Below are the code and all the weights of a small trained network. Each question names an input and a class and asks about switching units off, where a switched-off unit gives its printed mean instead of its output.

import numpy as np


def w(rows, s, z=0):
    codes = np.array(rows[::2]) - 128.0
    scale = np.full(codes.shape[1], s)
    scale[-1] = z or s
    return codes * scale


def f(y):
    return np.maximum(y, 0)


def log_softmax(a):
    a = a - a.max(-1, keepdims=True)
    return a - np.log(np.exp(a).sum(-1, keepdims=True))


def net(x, mask):
    res = np.array(x, float).reshape(1, 5) / 4 @ E
    y = f(res @ A[0][:, :-1].T + A[0][:, -1])
    res = res + np.where(mask, y, B[0][:, -1]) @ B[0][:, :-1]
    return log_softmax(res[-1] @ U[:, :-1].T + U[:, -1])


A, B = {}, {}
E = w([
[127,128,128],'x0',
[126,128,129],'x1',
[184,157,244],'x2',
[138,254,96],'x3',
[17,148,182],'x4',
],0.0078)
A[0] = w([
[64,144,179,178],'N0',
[159,130,188,62],'N1',
[134,197,105,77],'N2',
[140,128,152,251],'N3',
[155,140,178,66],'N4',
[151,169,153,160],'N5',
[143,218,127,81],'N6',
[227,91,96,95],'N7',
[122,85,13,56],'N8',
[97,134,122,55],'N9',
[136,180,119,68],'N10',
[137,116,207,162],'N11',
[83,87,53,44],'N12',
[148,140,155,83],'N13',
[151,125,173,143],'N14',
[131,191,116,42],'N15',
[169,127,189,71],'N16',
[171,107,185,134],'N17',
[220,114,91,84],'N18',
[158,222,158,162],'N19',
[156,9,163,86],'N20',
[70,129,116,146],'N21',
[146,172,137,130],'N22',
[36,136,174,38],'N23',
[145,132,160,254],'N24',
[164,189,83,83],'N25',
[120,186,74,148],'N26',
[122,46,158,41],'N27',
[151,129,179,63],'N28',
[159,145,178,57],'N29',
],0.013,0.0057)
B[0] = w([
[244,146,144,243],'N0',
[81,158,120,182],'N1',
[95,79,161,182],'N2',
[141,110,73,240],'N3',
[87,170,117,173],'N4',
[126,118,105,202],'N5',
[109,77,160,205],'N6',
[193,182,184,215],'N7',
[84,180,111,218],'N8',
[113,163,145,135],'N9',
[95,90,169,161],'N10',
[108,137,92,239],'N11',
[61,183,111,191],'N12',
[102,148,117,152],'N13',
[111,145,105,194],'N14',
[88,100,159,164],'N15',
[86,169,117,190],'N16',
[77,156,84,212],'N17',
[176,176,185,200],'N18',
[123,96,110,254],'N19',
[107,51,158,244],'N20',
[164,142,107,187],'N21',
[121,83,123,179],'N22',
[201,185,195,197],'N23',
[137,121,72,246],'N24',
[130,91,156,185],'N25',
[108,75,135,209],'N26',
[93,60,165,187],'N27',
[93,149,128,169],'N28',
[73,159,114,173],'N29',
],0.011,0.0067)
U = w([
[75,2,157,102],'0',
[42,209,26,71],'1',
[241,199,201,85],'2',
[159,82,13,254],'3',
],0.0098,0.0086)

Each question gives the input, the list of numbers given to net, and the class t.
The units are the neurons (one row each of A and B). Each row of codes is followed by its name. A weight is (code - 128) times the scale printed after its matrix; where a second scale follows, it is the last column's (A, B and U).
mask holds one flag per neuron, in row order. A switched-off neuron (its flag False) gives its mean, the last column of its row in B, instead of its output. The means were averaged over made-up inputs and are rounded, as every weight is.
A unit's drop is (log p(t) with every unit on - log p(t) with that unit switched off) / (log p(t) with every unit on - log p(t) with every unit switched off).
The circuit of an input: a set's keep is (log p(t) with only the set's units on - log p(t) with every unit switched off) / (log p(t) with every unit on - log p(t) with every unit switched off). Starting from the 12 units with the biggest drops (on a tie, the unit counted first), units are removed one at a time, each time the one whose removal leaves the highest keep (on an exact tie, the one counted first), for as long as the keep stays at least 0.8.
circuit, biggest first: the units of the circuit, biggest drop first
unit that matters most: the unit with the biggest drop
k most important neurons: the k neurons with the biggest drops, biggest first
drop of u: that unit's drop, to one decimal
input [5,5,-4,4,-5], class 2: circuit, biggest first : N18, N7
input [-4,-8,8,-7,-7], class 1: unit that matters most : N17
input [-8,-4,-5,5,5], class 0: circuit, biggest first : N26, N2, N17
input [1,-1,8,-2,8], class 1: 2 most important neurons : N11, N17
input [0,5,-6,-2,-7], class 2: circuit, biggest first : N7, N18
input [7,-3,-4,-3,-1], class 1: circuit, biggest first : N8, N12
input [-5,1,2,5,8], class 2: 2 most important neurons : N23, N0
input [5,0,0,3,6], class 2: circuit, biggest first : N23, N0
input [8,3,-6,-7,-6], class 0: 3 most important neurons : N20, N27, N0
input [-5,4,-7,-3,0], class 1: 2 most important neurons : N12, N8
input [6,5,-2,-8,-6], class 0: 2 most important neurons : N20, N27
input [-7,8,6,-7,5], class 3: circuit, biggest first : N0, N11
input [-5,-8,6,-7,-8], class 2: 2 most important neurons : N7, N18
input [8,5,5,-1,8], class 2: circuit, biggest first : N23
input [6,2,-7,6,-8], class 2: 2 most important neurons : N18, N7
input [3,1,5,2,7], class 2: 2 most important neurons : N0, N23
input [0,-2,-3,2,-4], class 2: 2 most important neurons : N18, N7
input [-1,2,-8,1,-3], class 1: 2 most important neurons : N8, N12
input [-4,1,-1,3,-5], class 2: 2 most important neurons : N18, N7
input [6,5,5,2,2], class 1: unit that matters most : N20
input [2,1,-6,-8,-5], class 0: drop of N27 : 0.2
input [8,7,4,4,5], class 3: drop of N1 : 0.0
input [-5,0,0,4,-1], class 0: drop of N6 : 0.1
input [7,5,4,3,4], class 3: drop of N8 : 0.1
